Below are the code and all the weights of a small trained network. Each question names an input and a class and asks about switching units off, where a switched-off unit gives its printed mean instead of its output.

import numpy as np


def w(rows, s, z=0):
    codes = np.array(rows[::2]) - 128.0
    scale = np.full(codes.shape[1], s)
    scale[-1] = z or s
    return codes * scale


def norm(h):
    return h / np.sqrt((h * h).mean(-1, keepdims=True) + 1e-5)


def f(y):
    return np.maximum(y, 0)


def log_softmax(a):
    a = a - a.max(-1, keepdims=True)
    return a - np.log(np.exp(a).sum(-1, keepdims=True))


def net(x, mask):
    res = np.array(x, float).reshape(1, 6) / 4 @ E
    u = 0
    for l in range(4):
        y = f(norm(res) @ A[l][:, :-1].T + A[l][:, -1])
        res = res + np.where(mask[u : u + 7], y, B[l][:, -1]) @ B[l][:, :-1]
        u += 7
    return log_softmax(norm(res)[-1] @ U[:, :-1].T + U[:, -1])


A, B = {}, {}
E = w([
[158,163,147,1,192,188,156,145,165,138,155],'x0',
[134,121,128,132,126,133,134,134,132,130,123],'x1',
[145,211,199,178,163,141,200,62,94,145,98],'x2',
[135,47,175,113,158,174,102,38,140,25,116],'x3',
[120,144,125,122,108,137,124,118,132,116,121],'x4',
[97,105,186,103,118,61,138,72,227,181,123],'x5',
],0.0031)
A[0] = w([
[147,119,161,153,192,136,165,52,107,97,65,132],'0.n1',
[157,64,109,136,134,214,86,104,75,125,139,100],'0.n2',
[93,233,72,150,84,79,227,220,118,204,175,140],'0.n3',
[215,190,157,207,144,151,161,85,99,165,43,1],'0.n4',
[118,171,108,209,143,211,94,226,28,126,126,12],'0.n5',
[81,75,115,252,78,59,113,107,50,125,72,56],'0.n6',
[109,145,129,107,103,67,107,116,203,201,101,37],'0.n7',
],0.0029,0.0018)
B[0] = w([
[55,122,160,140,153,137,62,149,113,118,239,207],'0.n1',
[127,105,153,124,154,69,153,117,189,75,147,172],'0.n2',
[123,138,228,153,151,155,25,143,165,37,105,254],'0.n3',
[29,133,115,152,106,204,144,115,114,178,219,189],'0.n4',
[177,112,138,82,62,40,213,103,162,98,159,195],'0.n5',
[194,157,45,70,254,172,104,49,215,157,65,240],'0.n6',
[185,104,154,75,54,119,163,126,55,35,104,185],'0.n7',
],0.0034,0.0035)
A[1] = w([
[182,140,65,163,136,173,156,159,3,101,114,125],'1.n1',
[133,211,100,128,89,89,130,191,118,220,112,69],'1.n2',
[120,108,101,231,80,97,123,96,73,134,100,37],'1.n3',
[141,146,147,80,143,187,132,119,134,175,143,10],'1.n4',
[142,91,75,118,108,112,90,155,121,157,131,63],'1.n5',
[101,107,164,123,108,66,166,85,156,202,88,57],'1.n6',
[157,153,135,71,165,177,168,165,108,122,127,25],'1.n7',
],0.005,0.0014)
B[1] = w([
[144,141,171,54,36,9,190,113,179,124,140,250],'1.n1',
[162,62,253,243,232,153,98,172,84,23,99,231],'1.n2',
[198,208,63,26,225,139,94,116,185,193,65,227],'1.n3',
[148,116,65,190,158,85,98,116,156,171,25,194],'1.n4',
[77,114,123,97,153,218,174,105,81,151,196,197],'1.n5',
[206,164,91,73,88,63,191,156,97,58,172,247],'1.n6',
[171,168,57,131,140,70,89,84,171,161,72,220],'1.n7',
],0.0039,0.0024)
A[2] = w([
[66,52,47,99,61,221,109,224,144,155,191,5],'2.n1',
[164,154,57,89,141,134,85,117,150,195,39,72],'2.n2',
[120,121,165,131,138,107,203,79,163,167,99,234],'2.n3',
[135,199,186,183,153,128,146,145,61,197,135,20],'2.n4',
[107,211,145,163,142,154,252,110,72,177,129,18],'2.n5',
[148,164,49,124,187,135,103,103,177,197,96,46],'2.n6',
[136,147,124,132,190,94,99,190,166,151,102,84],'2.n7',
],0.0036,0.0011)
B[2] = w([
[20,76,122,164,83,94,124,63,38,248,110,191],'2.n1',
[192,207,90,118,202,162,130,4,217,187,158,233],'2.n2',
[137,124,45,144,95,162,173,231,147,158,115,254],'2.n3',
[75,42,121,116,43,202,101,161,52,151,137,193],'2.n4',
[30,61,50,97,109,122,148,102,49,185,109,200],'2.n5',
[118,159,24,58,228,129,83,125,180,159,73,234],'2.n6',
[121,131,108,165,145,155,100,76,139,76,111,220],'2.n7',
],0.0036,0.0025)
A[3] = w([
[166,105,194,188,117,206,65,126,159,51,148,2],'3.n1',
[37,63,63,69,85,146,91,139,88,240,129,131],'3.n2',
[200,171,160,77,32,46,236,113,148,95,186,93],'3.n3',
[28,183,140,150,115,230,229,67,72,241,111,53],'3.n4',
[105,67,187,101,164,194,125,67,170,100,177,62],'3.n5',
[67,63,76,130,162,98,65,93,181,115,125,162],'3.n6',
[113,97,252,175,164,151,73,118,124,48,118,85],'3.n7',
],0.0035,0.0014)
B[3] = w([
[166,153,206,191,150,135,137,210,124,99,31,177],'3.n1',
[89,136,146,184,102,189,156,71,86,172,150,201],'3.n2',
[133,29,56,71,52,53,167,158,142,114,175,249],'3.n3',
[42,72,149,127,94,169,41,83,95,187,186,203],'3.n4',
[136,170,121,215,104,117,122,192,82,126,112,199],'3.n5',
[127,217,181,138,150,126,150,136,96,156,136,252],'3.n6',
[138,105,129,171,118,172,140,254,98,99,103,210],'3.n7',
],0.0051,0.0033)
U = w([
[179,213,70,99,238,155,87,59,210,163,74,241],'0',
[138,121,222,215,150,163,112,238,98,58,76,221],'1',
[2,77,134,148,91,179,113,62,53,207,198,54],'2',
[175,76,81,46,40,37,218,140,161,78,166,1],'3',
],0.0089,0.00068)

Each question gives the input, the list of numbers given to net, and the class t.
The units are the neurons (one row each of A and B). Each row of codes is followed by its name. A weight is (code - 128) times the scale printed after its matrix; where a second scale follows, it is the last column's (A, B and U).
mask holds one flag per neuron, layer by layer. A switched-off neuron (its flag False) gives its mean, the last column of its row in B, instead of its output. The means were averaged over made-up inputs and are rounded, as every weight is.
A unit's drop is (log p(t) with every unit on - log p(t) with that unit switched off) / (log p(t) with every unit on - log p(t) with every unit switched off).
The circuit of an input: a set's keep is (log p(t) with only the set's units on - log p(t) with every unit switched off) / (log p(t) with every unit on - log p(t) with every unit switched off). Starting from the 12 units with the biggest drops (on a tie, the unit counted first), units are removed one at a time, each time the one whose removal leaves the highest keep (on an exact tie, the one counted first), for as long as the keep stays at least 0.8.
units of the circuit, in order: the units of the circuit, biggest drop first
most important unit: the unit with the biggest drop
top k neurons: the k neurons with the biggest drops, biggest first
top k neurons in layer l: the k neurons of layer l with the biggest drops, biggest first
input [2,1,-8,-4,1,2], class 2: top neuron => 2.n1
input [6,4,-5,-8,7,2], class 1: top 3 neurons => 1.n2; 0.n6; 1.n3
input [6,-2,-8,-3,-2,-5], class 2: units of the circuit, in order => 2.n1; 3.n2
input [-7,8,7,-6,4,-1], class 0: top 2 neurons => 1.n3; 0.n6
input [-1,6,3,-6,-2,8], class 3: top 2 neurons => 1.n6; 3.n3
input [5,8,0,-5,3,7], class 3: top 2 neurons in layer 0 => 0.n6; 0.n7
input [3,6,-4,-8,2,8], class 1: top 2 neurons => 1.n2; 0.n3
input [-8,-3,-7,-8,2,-4], class 0: units of the circuit, in order => 1.n3; 2.n2
input [0,8,8,7,5,2], class 2: top 4 neurons => 0.n3; 3.n4; 1.n2; 0.n4
input [-3,-5,-3,-3,5,-1], class 0: top 4 neurons => 0.n3; 0.n6; 0.n4; 1.n2
input [-2,-5,4,-5,-7,6], class 3: top 4 neurons => 1.n6; 0.n7; 3.n3; 0.n1
input [-2,-5,-7,-1,-3,6], class 2: top 2 neurons => 2.n1; 1.n5
input [-1,-4,-5,0,-2,-7], class 3: top 2 neurons => 1.n1; 0.n5
input [0,-5,-1,-7,-8,-8], class 3: most important unit => 1.n1
input [5,-7,7,6,4,3], class 2: top 2 neurons => 0.n3; 1.n2
input [4,4,1,6,-2,6], class 1: units of the circuit, in order => 0.n6; 3.n5
input [2,7,7,-6,-2,-7], class 2: top 2 neurons => 0.n4; 2.n5
input [-1,-8,4,-7,-6,8], class 3: top 2 neurons in layer 1 => 1.n6; 1.n4
input [4,-8,-5,3,-4,-7], class 3: top 2 neurons => 1.n1; 0.n6
input [-5,1,2,5,6,8], class 3: units of the circuit, in order => 1.n6
input [-6,7,-6,-1,-8,5], class 0: top 2 neurons in layer 0 => 0.n1; 0.n6
input [-1,2,5,-5,-7,6], class 3: top 2 neurons in layer 0 => 0.n7; 0.n1
input [0,2,-5,1,-2,5], class 2: top 2 neurons in layer 1 => 1.n1; 1.n5
input [-4,7,6,-6,-7,5], class 1: top 3 neurons in layer 1 => 1.n2; 1.n5; 1.n6
input [-3,0,-8,8,3,-1], class 1: top 2 neurons in layer 0 => 0.n2; 0.n4
